Here is a tiny trained network, its code and every weight. The questions are about switching its units off for an input and a class, where a switched-off unit gives its printed mean instead of its output.

import numpy as np


def w(rows, s, z=0):
    codes = np.array(rows[::2]) - 128.0
    scale = np.full(codes.shape[1], s)
    scale[-1] = z or s
    return codes * scale


def f(y):
    return y / 2 * (1 + np.tanh(0.7978845608 * (y + 0.044715 * y**3)))


def log_softmax(a):
    a = a - a.max(-1, keepdims=True)
    return a - np.log(np.exp(a).sum(-1, keepdims=True))


def net(x, mask):
    res = np.array(x, float).reshape(1, 6) / 4 @ E
    y = f(res @ A[0][:, :-1].T + A[0][:, -1])
    res = res + np.where(mask, y, B[0][:, -1]) @ B[0][:, :-1]
    return log_softmax(res[-1] @ U[:, :-1].T + U[:, -1])


A, B = {}, {}
E = w([
[32,165,138,118],'x0',
[148,39,197,57],'x1',
[116,187,127,96],'x2',
[73,48,141,236],'x3',
[136,68,14,251],'x4',
[205,132,174,254],'x5',
],0.0053)
A[0] = w([
[119,94,185,97,79],'neuron 1',
[246,142,158,140,179],'neuron 2',
[77,90,174,89,21],'neuron 3',
[135,35,125,147,136],'neuron 4',
[199,77,102,195,78],'neuron 5',
[193,97,159,127,6],'neuron 6',
[144,107,133,79,12],'neuron 7',
[93,59,183,63,141],'neuron 8',
[250,137,129,142,191],'neuron 9',
[146,93,143,179,78],'neuron 10',
[170,118,145,172,110],'neuron 11',
[132,92,156,79,13],'neuron 12',
[117,186,103,198,204],'neuron 13',
],0.013,0.0022)
B[0] = w([
[230,140,163,93,172],'neuron 1',
[146,147,243,135,228],'neuron 2',
[116,26,128,102,176],'neuron 3',
[64,209,29,169,205],'neuron 4',
[90,210,98,188,254],'neuron 5',
[175,193,114,90,155],'neuron 6',
[94,60,133,85,151],'neuron 7',
[80,38,81,7,231],'neuron 8',
[149,245,210,149,230],'neuron 9',
[41,183,159,240,187],'neuron 10',
[137,187,165,245,182],'neuron 11',
[59,63,129,24,163],'neuron 12',
[121,2,167,52,236],'neuron 13',
],0.0065,0.0057)
U = w([
[255,135,170,133,115],'0',
[161,59,144,31,120],'1',
[123,118,67,108,253],'2',
[111,133,24,180,3],'3',
[134,94,205,101,145],'4',
],0.0097,0.004)

Each question gives the input, the list of numbers given to net, and the class t.
The units are the neurons (one row each of A and B). Each row of codes is followed by its name. A weight is (code - 128) times the scale printed after its matrix; where a second scale follows, it is the last column's (A, B and U).
mask holds one flag per neuron, in row order. A switched-off neuron (its flag False) gives its mean, the last column of its row in B, instead of its output. The means were averaged over made-up inputs and are rounded, as every weight is.
A unit's drop is (log p(t) with every unit on - log p(t) with that unit switched off) / (log p(t) with every unit on - log p(t) with every unit switched off).
The circuit of an input: a set's keep is (log p(t) with only the set's units on - log p(t) with every unit switched off) / (log p(t) with every unit on - log p(t) with every unit switched off). Starting from the 12 units with the biggest drops (on a tie, the unit counted first), units are removed one at a time, each time the one whose removal leaves the highest keep (on an exact tie, the one counted first), for as long as the keep stays at least 0.8.
units of the circuit, in order: the units of the circuit, biggest drop first
k most important neurons: the k neurons with the biggest drops, biggest first
drop of u: that unit's drop, to one decimal
input [3,2,-8,7,-3,1], class 3: units of the circuit, in order => neuron 4; neuron 13
input [-4,4,1,0,-8,2], class 1: units of the circuit, in order => neuron 8; neuron 12
input [-1,6,2,4,-8,6], class 1: 4 most important neurons => neuron 8; neuron 12; neuron 5; neuron 3
input [-6,-3,-2,3,2,1], class 3: units of the circuit, in order => neuron 5; neuron 4
input [-4,3,-1,5,-2,4], class 3: units of the circuit, in order => neuron 4; neuron 5
input [3,5,-8,3,2,0], class 3: units of the circuit, in order => neuron 4; neuron 13
input [-8,-2,3,-6,4,-5], class 0: units of the circuit, in order => neuron 8; neuron 9; neuron 4
input [7,8,5,-3,8,4], class 3: 2 most important neurons => neuron 2; neuron 13
input [-4,0,-3,6,5,6], class 3: 2 most important neurons => neuron 4; neuron 5
input [-7,2,-5,7,1,-7], class 3: 2 most important neurons => neuron 4; neuron 13
input [5,6,-2,-3,-4,5], class 1: drop of neuron 8 => 0.3
input [-8,4,-4,7,6,-6], class 3: drop of neuron 4 => 0.1
input [0,3,3,7,5,0], class 3: drop of neuron 3 => 0.0
